Below are the code and all the weights of a small trained network. Each question names an input and a class and asks about switching units off, where a switched-off unit gives its printed mean instead of its output.

import numpy as np


def w(rows, s, z=0):
    codes = np.array(rows[::2]) - 128.0
    scale = np.full(codes.shape[1], s)
    scale[-1] = z or s
    return codes * scale


def f(y):
    return np.maximum(y, 0)


def log_softmax(a):
    a = a - a.max(-1, keepdims=True)
    return a - np.log(np.exp(a).sum(-1, keepdims=True))


def net(x, mask):
    res = np.array(x, float).reshape(1, 7) / 4 @ E
    y = f(res @ A[0][:, :-1].T + A[0][:, -1])
    res = res + np.where(mask, y, B[0][:, -1]) @ B[0][:, :-1]
    return log_softmax(res[-1] @ U[:, :-1].T + U[:, -1])


A, B = {}, {}
E = w([
[225,24,70,248,105,42,117],'x0',
[121,138,122,122,110,108,127],'x1',
[118,131,132,128,114,114,128],'x2',
[134,127,131,128,134,132,130],'x3',
[166,233,165,235,96,174,39],'x4',
[74,181,125,207,253,36,163],'x5',
[142,135,113,128,132,135,138],'x6',
],0.014)
A[0] = w([
[141,202,136,208,244,56,108,81],'n0',
[130,80,116,61,164,91,140,241],'n1',
[111,164,54,93,113,165,172,196],'n2',
[107,64,137,104,205,43,188,132],'n3',
[179,37,71,91,129,127,173,170],'n4',
[120,122,144,122,113,116,117,75],'n5',
[94,221,178,109,136,198,119,195],'n6',
[88,70,123,34,76,148,166,250],'n7',
[14,227,148,118,193,130,146,146],'n8',
[48,148,106,101,217,90,194,186],'n9',
[150,214,169,205,89,150,24,168],'n10',
[165,94,121,131,53,167,70,174],'n11',
[95,142,178,17,118,195,169,254],'n12',
[148,164,101,245,142,49,111,45],'n13',
],0.012,0.0074)
B[0] = w([
[46,161,74,201,129,175,97,223],'n0',
[91,66,158,166,154,125,139,204],'n1',
[105,112,171,96,135,155,134,174],'n2',
[124,126,140,147,153,67,207,226],'n3',
[94,69,101,128,84,66,106,203],'n4',
[143,121,136,125,127,139,157,129],'n5',
[136,247,130,48,107,147,127,235],'n6',
[82,51,189,122,106,170,61,222],'n7',
[131,153,90,75,222,114,72,249],'n8',
[52,128,103,136,220,153,173,240],'n9',
[183,156,87,123,68,195,90,232],'n10',
[246,68,124,78,105,132,192,193],'n11',
[84,120,223,137,121,229,96,253],'n12',
[85,106,147,205,100,183,112,208],'n13',
],0.012,0.027)
U = w([
[80,102,166,153,110,181,97,245],'0',
[190,176,167,48,86,143,132,175],'1',
[151,28,149,114,88,33,125,205],'2',
[248,100,113,144,78,117,135,115],'3',
[102,120,149,78,227,97,167,95],'4',
[132,216,102,112,160,108,87,61],'5',
[101,113,129,189,142,21,200,4],'6',
],0.014,0.0028)

Each question gives the input, the list of numbers given to net, and the class t.
The units are the neurons (one row each of A and B). Each row of codes is followed by its name. A weight is (code - 128) times the scale printed after its matrix; where a second scale follows, it is the last column's (A, B and U).
mask holds one flag per neuron, in row order. A switched-off neuron (its flag False) gives its mean, the last column of its row in B, instead of its output. The means were averaged over made-up inputs and are rounded, as every weight is.
A unit's drop is (log p(t) with every unit on - log p(t) with that unit switched off) / (log p(t) with every unit on - log p(t) with every unit switched off).
The circuit of an input: a set's keep is (log p(t) with only the set's units on - log p(t) with every unit switched off) / (log p(t) with every unit on - log p(t) with every unit switched off). Starting from the 12 units with the biggest drops (on a tie, the unit counted first), units are removed one at a time, each time the one whose removal leaves the highest keep (on an exact tie, the one counted first), for as long as the keep stays at least 0.8.
units of the circuit, in order: the units of the circuit, biggest drop first
top k neurons: the k neurons with the biggest drops, biggest first
drop when u is switched off: that unit's drop, to one decimal
input [0,-4,3,7,5,1,1], class 5: units of the circuit, in order -> (n12; n7)
input [5,6,5,8,0,1,8], class 6: units of the circuit, in order -> (n12; n7)
input [1,-1,-5,-8,6,-8,5], class 3: units of the circuit, in order -> (n11)
input [-3,-8,2,6,1,-4,3], class 1: units of the circuit, in order -> (n0; n13)
input [3,0,7,2,1,0,5], class 3: units of the circuit, in order -> (n12; n9; n7)
input [2,5,-8,-3,0,8,8], class 6: top 2 neurons -> (n12; n3)
input [-8,4,8,-8,0,6,6], class 4: top 2 neurons -> (n9; n10)
input [0,3,7,1,-4,8,-8], class 4: top 2 neurons -> (n8; n9)
input [2,4,5,-6,-8,1,8], class 6: top 2 neurons -> (n3; n9)
input [7,0,-3,0,0,6,-7], class 6: top 4 neurons -> (n12; n3; n7; n10)
input [1,-1,3,-5,-1,-7,-2], class 2: top 2 neurons -> (n11; n0)
input [7,-5,-6,7,5,-3,-2], class 3: drop when n7 is switched off -> 0.0
input [-3,-1,2,-1,1,-2,-8], class 1: drop when n0 is switched off -> 0.2
input [0,-7,-4,-4,1,-3,-2], class 1: drop when n13 is switched off -> 0.1
input [3,-6,4,-6,1,-8,2], class 3: top neuron -> (n11)
input [1,0,3,4,-4,-7,-7], class 2: drop when n13 is switched off -> 0.1
